Below are the code and all the weights of a small trained network. Each question names an input and a class and asks about switching units off, where a switched-off unit gives its printed mean instead of its output.

import numpy as np


def w(rows, s, z=0):
    codes = np.array(rows[::2]) - 128.0
    scale = np.full(codes.shape[1], s)
    scale[-1] = z or s
    return codes * scale


def f(y):
    return np.maximum(y, 0)


def log_softmax(a):
    a = a - a.max(-1, keepdims=True)
    return a - np.log(np.exp(a).sum(-1, keepdims=True))


def net(x, mask):
    res = np.array(x, float).reshape(1, 4) / 4 @ E
    y = f(res @ A[0][:, :-1].T + A[0][:, -1])
    res = res + np.where(mask, y, B[0][:, -1]) @ B[0][:, :-1]
    return log_softmax(res[-1] @ U[:, :-1].T + U[:, -1])


A, B = {}, {}
E = w([
[142,95,192,2,131,137,101],'x0',
[211,28,136,155,47,59,104],'x1',
[82,109,2,51,186,130,17],'x2',
[96,149,161,116,85,97,91],'x3',
],0.0097)
A[0] = w([
[181,115,67,96,127,155,166,90],'neuron 1',
[155,139,216,120,84,149,110,227],'neuron 2',
[97,76,162,167,126,153,189,175],'neuron 3',
[136,181,89,151,147,126,151,102],'neuron 4',
[38,165,239,112,85,106,32,142],'neuron 5',
[95,151,117,105,163,118,210,173],'neuron 6',
[121,80,45,179,107,119,123,146],'neuron 7',
[104,210,123,93,163,164,145,174],'neuron 8',
[166,44,58,94,99,115,90,177],'neuron 9',
[92,138,78,140,165,172,175,140],'neuron 10',
[134,178,156,104,102,118,100,124],'neuron 11',
[64,181,196,89,143,128,143,136],'neuron 12',
[146,119,134,219,111,97,129,119],'neuron 13',
[92,142,112,218,104,124,166,146],'neuron 14',
[172,95,184,162,123,106,195,120],'neuron 15',
[92,67,154,161,150,97,109,72],'neuron 16',
[157,79,143,126,172,105,26,145],'neuron 17',
[206,126,62,119,143,156,129,69],'neuron 18',
[67,79,112,132,136,172,86,49],'neuron 19',
[190,103,139,93,148,93,123,101],'neuron 20',
[88,143,29,94,162,81,209,127],'neuron 21',
[133,119,178,56,118,134,75,130],'neuron 22',
[90,143,26,103,191,151,100,228],'neuron 23',
[198,36,107,80,111,101,97,103],'neuron 24',
[178,51,80,162,113,128,75,252],'neuron 25',
[147,94,72,86,131,96,26,88],'neuron 26',
[79,133,11,120,131,128,85,231],'neuron 27',
[95,79,173,92,91,140,102,156],'neuron 28',
[71,165,235,131,110,108,104,150],'neuron 29',
[192,9,186,131,123,142,187,137],'neuron 30',
[169,108,106,181,140,105,85,176],'neuron 31',
[99,128,46,124,137,136,26,179],'neuron 32',
[122,118,63,165,148,101,98,156],'neuron 33',
[173,112,254,104,123,109,239,218],'neuron 34',
[131,113,214,110,136,110,76,205],'neuron 35',
[129,58,101,132,85,107,33,186],'neuron 36',
[116,166,117,147,169,169,147,99],'neuron 37',
[138,122,144,206,109,141,231,140],'neuron 38',
[102,177,54,119,193,168,246,195],'neuron 39',
[115,128,118,93,151,138,119,48],'neuron 40',
[189,143,116,201,119,120,229,140],'neuron 41',
[120,91,102,152,95,115,148,124],'neuron 42',
],0.0098,0.0035)
B[0] = w([
[122,111,125,162,116,122,104,147],'neuron 1',
[106,147,182,163,160,133,180,199],'neuron 2',
[141,100,121,141,178,123,149,172],'neuron 3',
[122,155,103,133,98,150,119,151],'neuron 4',
[95,184,162,86,169,87,186,186],'neuron 5',
[101,143,99,156,112,160,141,163],'neuron 6',
[164,159,109,95,100,51,123,176],'neuron 7',
[79,192,91,137,94,162,126,189],'neuron 8',
[131,70,189,127,90,104,75,206],'neuron 9',
[110,164,80,144,91,146,112,169],'neuron 10',
[116,146,142,111,142,115,147,149],'neuron 11',
[80,186,134,104,136,101,165,178],'neuron 12',
[183,149,98,127,119,82,180,181],'neuron 13',
[159,162,70,127,89,99,155,179],'neuron 14',
[141,102,97,203,152,163,124,199],'neuron 15',
[135,142,134,142,120,122,122,141],'neuron 16',
[117,81,181,118,113,124,104,184],'neuron 17',
[152,109,144,113,134,131,120,152],'neuron 18',
[147,114,130,113,124,153,116,157],'neuron 19',
[110,117,151,161,88,148,119,164],'neuron 20',
[102,142,85,129,88,149,94,170],'neuron 21',
[123,169,172,112,134,94,123,187],'neuron 22',
[108,144,79,91,75,194,55,226],'neuron 23',
[122,113,191,187,51,152,88,205],'neuron 24',
[183,125,167,118,72,87,102,204],'neuron 25',
[154,70,163,66,178,139,83,207],'neuron 26',
[117,111,79,53,105,158,58,220],'neuron 27',
[103,146,172,142,129,120,130,174],'neuron 28',
[99,160,148,101,198,100,193,180],'neuron 29',
[132,99,142,252,79,183,104,215],'neuron 30',
[168,132,126,128,94,84,139,168],'neuron 31',
[130,101,110,39,174,148,73,217],'neuron 32',
[150,153,115,91,84,80,125,173],'neuron 33',
[93,73,164,221,241,196,164,248],'neuron 34',
[109,155,183,128,133,109,154,183],'neuron 35',
[154,93,171,95,107,94,91,203],'neuron 36',
[102,142,98,123,86,172,138,159],'neuron 37',
[179,89,70,135,191,113,183,200],'neuron 38',
[107,165,51,169,93,187,116,195],'neuron 39',
[136,136,126,118,130,125,128,151],'neuron 40',
[205,92,74,148,168,110,176,198],'neuron 41',
[162,131,121,130,105,107,143,155],'neuron 42',
],0.021,0.015)
U = w([
[254,77,33,127,94,74,178,64],'0',
[171,17,125,1,111,119,32,164],'1',
[201,42,44,211,221,200,236,38],'2',
[29,211,164,127,200,134,231,255],'3',
[88,177,29,94,100,212,136,208],'4',
[110,69,222,185,93,147,144,37],'5',
],0.007,0.00088)

Each question gives the input, the list of numbers given to net, and the class t.
The units are the neurons (one row each of A and B). Each row of codes is followed by its name. A weight is (code - 128) times the scale printed after its matrix; where a second scale follows, it is the last column's (A, B and U).
mask holds one flag per neuron, in row order. A switched-off neuron (its flag False) gives its mean, the last column of its row in B, instead of its output. The means were averaged over made-up inputs and are rounded, as every weight is.
A unit's drop is (log p(t) with every unit on - log p(t) with that unit switched off) / (log p(t) with every unit on - log p(t) with every unit switched off).
The circuit of an input: a set's keep is (log p(t) with only the set's units on - log p(t) with every unit switched off) / (log p(t) with every unit on - log p(t) with every unit switched off). Starting from the 12 units with the biggest drops (on a tie, the unit counted first), units are removed one at a time, each time the one whose removal leaves the highest keep (on an exact tie, the one counted first), for as long as the keep stays at least 0.8.
units of the circuit, in order: the units of the circuit, biggest drop first
unit that matters most: the unit with the biggest drop
k most important neurons: the k neurons with the biggest drops, biggest first
drop of u: that unit's drop, to one decimal
input [-7,-5,-3,3], class 4: units of the circuit, in order -> [neuron 39]
input [8,-1,-1,-5], class 5: 2 most important neurons -> [neuron 5; neuron 30]
input [-2,2,-1,-3], class 0: 3 most important neurons -> [neuron 34; neuron 2; neuron 29]
input [-2,6,-2,-4], class 2: 3 most important neurons -> [neuron 30; neuron 15; neuron 27]
input [8,-8,4,5], class 3: 3 most important neurons -> [neuron 5; neuron 12; neuron 22]
input [-4,-2,4,0], class 4: 3 most important neurons -> [neuron 39; neuron 9; neuron 36]
input [-6,-4,8,1], class 1: 3 most important neurons -> [neuron 32; neuron 27; neuron 26]
input [-1,2,-3,7], class 3: 2 most important neurons -> [neuron 5; neuron 29]
input [6,-6,5,8], class 3: 3 most important neurons -> [neuron 5; neuron 12; neuron 8]
input [-2,-4,-2,-5], class 4: 2 most important neurons -> [neuron 34; neuron 39]
input [-8,-1,5,1], class 1: 2 most important neurons -> [neuron 32; neuron 27]
input [-8,5,4,-8], class 1: 3 most important neurons -> [neuron 27; neuron 9; neuron 32]
input [5,-7,-5,-4], class 3: drop of neuron 12 -> 0.3
input [6,3,-3,2], class 5: drop of neuron 30 -> 0.5
input [0,-7,-6,0], class 2: unit that matters most -> neuron 38
input [3,-1,-7,4], class 2: drop of neuron 34 -> 0.6
input [-4,5,-2,-5], class 0: 2 most important neurons -> [neuron 7; neuron 25]
input [0,-3,5,-5], class 4: drop of neuron 36 -> 0.5
